Here is a tiny trained network, its code and every weight. The questions are about switching its units off for an input and a target symbol, where a switched-off unit gives its printed mean instead of its output.

import numpy as np


def w(rows, s, z=0):
    codes = np.array(rows[::2]) - 128.0
    scale = np.full(codes.shape[1], s)
    scale[-1] = z or s
    return codes * scale


def norm(h):
    return h / np.sqrt((h * h).mean(-1, keepdims=True) + 1e-5)


def f(y):
    return np.maximum(y, 0)


def softmax(a):
    e = np.exp(a - a.max(-1, keepdims=True))
    return e / e.sum(-1, keepdims=True)


def log_softmax(a):
    a = a - a.max(-1, keepdims=True)
    return a - np.log(np.exp(a).sum(-1, keepdims=True))


def net(x, mask):
    ids = ['βγεηλξφ'.index(c) for c in x.split()]
    T = len(ids)
    res = E[ids] + P[:T]
    r = norm(res)
    for j in range(2):
        rows = slice(3 * j, 3 * j + 3)
        q, k, v = (r @ M[0][rows].T for M in (Q, K, V))
        z = softmax(np.where(np.tri(T) > 0, q @ k.T / 3**0.5, -1e9)) @ v
        o = O[0][rows]
        res = res + np.where(mask[j], z, o[:, -1]) @ o[:, :-1]
    y = f(norm(res) @ A[0][:, :-1].T + A[0][:, -1])
    res = res + np.where(mask[2:6], y, B[0][:, -1]) @ B[0][:, :-1]
    return log_softmax(norm(res)[-1] @ U[:, :-1].T + U[:, -1])


Q, K, V, O, A, B = {}, {}, {}, {}, {}, {}
E = w([
[147,96,115],'β',
[156,140,119],'γ',
[142,169,132],'ε',
[160,147,102],'η',
[122,139,196],'λ',
[232,102,160],'ξ',
[224,5,85],'φ',
],0.022)
P = w([
[4,177,10],'0',
[230,158,194],'1',
[222,138,202],'2',
[213,141,206],'3',
[205,134,215],'4',
[205,137,223],'5',
[219,141,220],'6',
[209,136,222],'7',
[205,123,235],'8',
[209,131,238],'9',
[218,130,240],'10',
[215,114,246],'11',
[220,129,253],'12',
[191,120,244],'13',
],0.0038)
Q[0] = w([
[131,130,75],'H1',
[118,181,182],'H1',
[137,217,170],'H1',
[47,129,113],'H2',
[126,185,149],'H2',
[3,157,179],'H2',
],0.018)
K[0] = w([
[232,193,177],'H1',
[50,139,78],'H1',
[5,209,58],'H1',
[190,109,180],'H2',
[165,220,167],'H2',
[114,101,235],'H2',
],0.016)
V[0] = w([
[103,82,117],'H1',
[251,130,171],'H1',
[119,92,225],'H1',
[130,80,138],'H2',
[146,115,89],'H2',
[213,111,129],'H2',
],0.015)
O[0] = w([
[51,135,232,45],'H1',
[55,107,61,252],'H1',
[174,218,104,177],'H1',
[171,127,174,72],'H2',
[93,39,182,84],'H2',
[254,80,66,253],'H2',
],0.0073,0.0045)
A[0] = w([
[197,51,162,252],'N1',
[86,240,28,145],'N2',
[56,168,198,248],'N3',
[37,254,178,45],'N4',
],0.0091,0.0027)
B[0] = w([
[78,194,98,254],'N1',
[100,201,105,192],'N2',
[97,62,142,183],'N3',
[250,54,191,178],'N4',
],0.013,0.0065)
U = w([
[136,122,223,253],'β',
[89,104,130,107],'γ',
[73,247,142,34],'ε',
[68,110,145,183],'η',
[246,130,143,110],'λ',
[133,148,97,99],'ξ',
[176,33,147,82],'φ',
],0.013,0.0051)

Each question gives the input, a string of symbols that net reads in full, and the target symbol t.
The units are the heads (3 rows each of Q, K, V and O) and the neurons (one row each of A and B). Each row of codes is followed by its name. A weight is (code - 128) times the scale printed after its matrix; where a second scale follows, it is the last column's (O, A, B and U).
mask holds one flag per unit, heads first, then neurons. A switched-off unit (its flag False) gives its mean, the last column of its rows in O or B, instead of its output. The means were averaged over made-up inputs and are rounded, as every weight is.
A unit's drop is (log p(t) with every unit on - log p(t) with that unit switched off) / (log p(t) with every unit on - log p(t) with every unit switched off).
The circuit of an input: a set's keep is (log p(t) with only the set's units on - log p(t) with every unit switched off) / (log p(t) with every unit on - log p(t) with every unit switched off). Starting from all 6 units, units are removed one at a time, each time the one whose removal leaves the highest keep (on an exact tie, the one counted first), for as long as the keep stays at least 0.8.
units of the circuit, in order: the units of the circuit, biggest drop first
top k neurons: the k neurons with the biggest drops, biggest first
heads that matter: for each layer, one digit per head in row order, 1 if its drop is at least 0.15 and else 0, layers parted by /
drop when u is switched off: that unit's drop, to one decimal
input β ξ η ξ, target β: top 2 neurons : (N1; N4)
input ε λ ε ε λ β φ φ ξ, target ε: top 2 neurons : (N1; N4)
input ε η β λ λ ε ξ λ η ε φ λ λ ξ, target ε: units of the circuit, in order : (H2; N1)
input γ ε γ, target η: top 3 neurons : (N1; N4; N2)
input β λ β γ, target β: units of the circuit, in order : (H1)
input η λ β, target η: units of the circuit, in order : (H2; H1)
input η λ φ β η η, target η: units of the circuit, in order : (H1; H2; N4)
input η η η λ λ λ λ η η λ γ, target η: units of the circuit, in order : (H1; H2; N1)
input η λ ε λ η λ ε η λ β, target η: heads that matter : 01
input ε η ε ξ, target ξ: units of the circuit, in order : (N1; H2; H1)
input η η η ξ η, target η: units of the circuit, in order : (H1; H2)
input β ε η λ λ λ φ ε, target β: top 2 neurons : (N2; N3)
input β λ λ λ ξ, target β: units of the circuit, in order : (H2; H1)
input ε η η φ η β ξ η ε λ ξ λ γ, target ε: units of the circuit, in order : (H2)
input β λ η ε, target β: drop when N4 is switched off : -0.4
input η β ε, target η: drop when H2 is switched off : 0.5
input ε η λ λ β, target ε: drop when H2 is switched off : 0.2
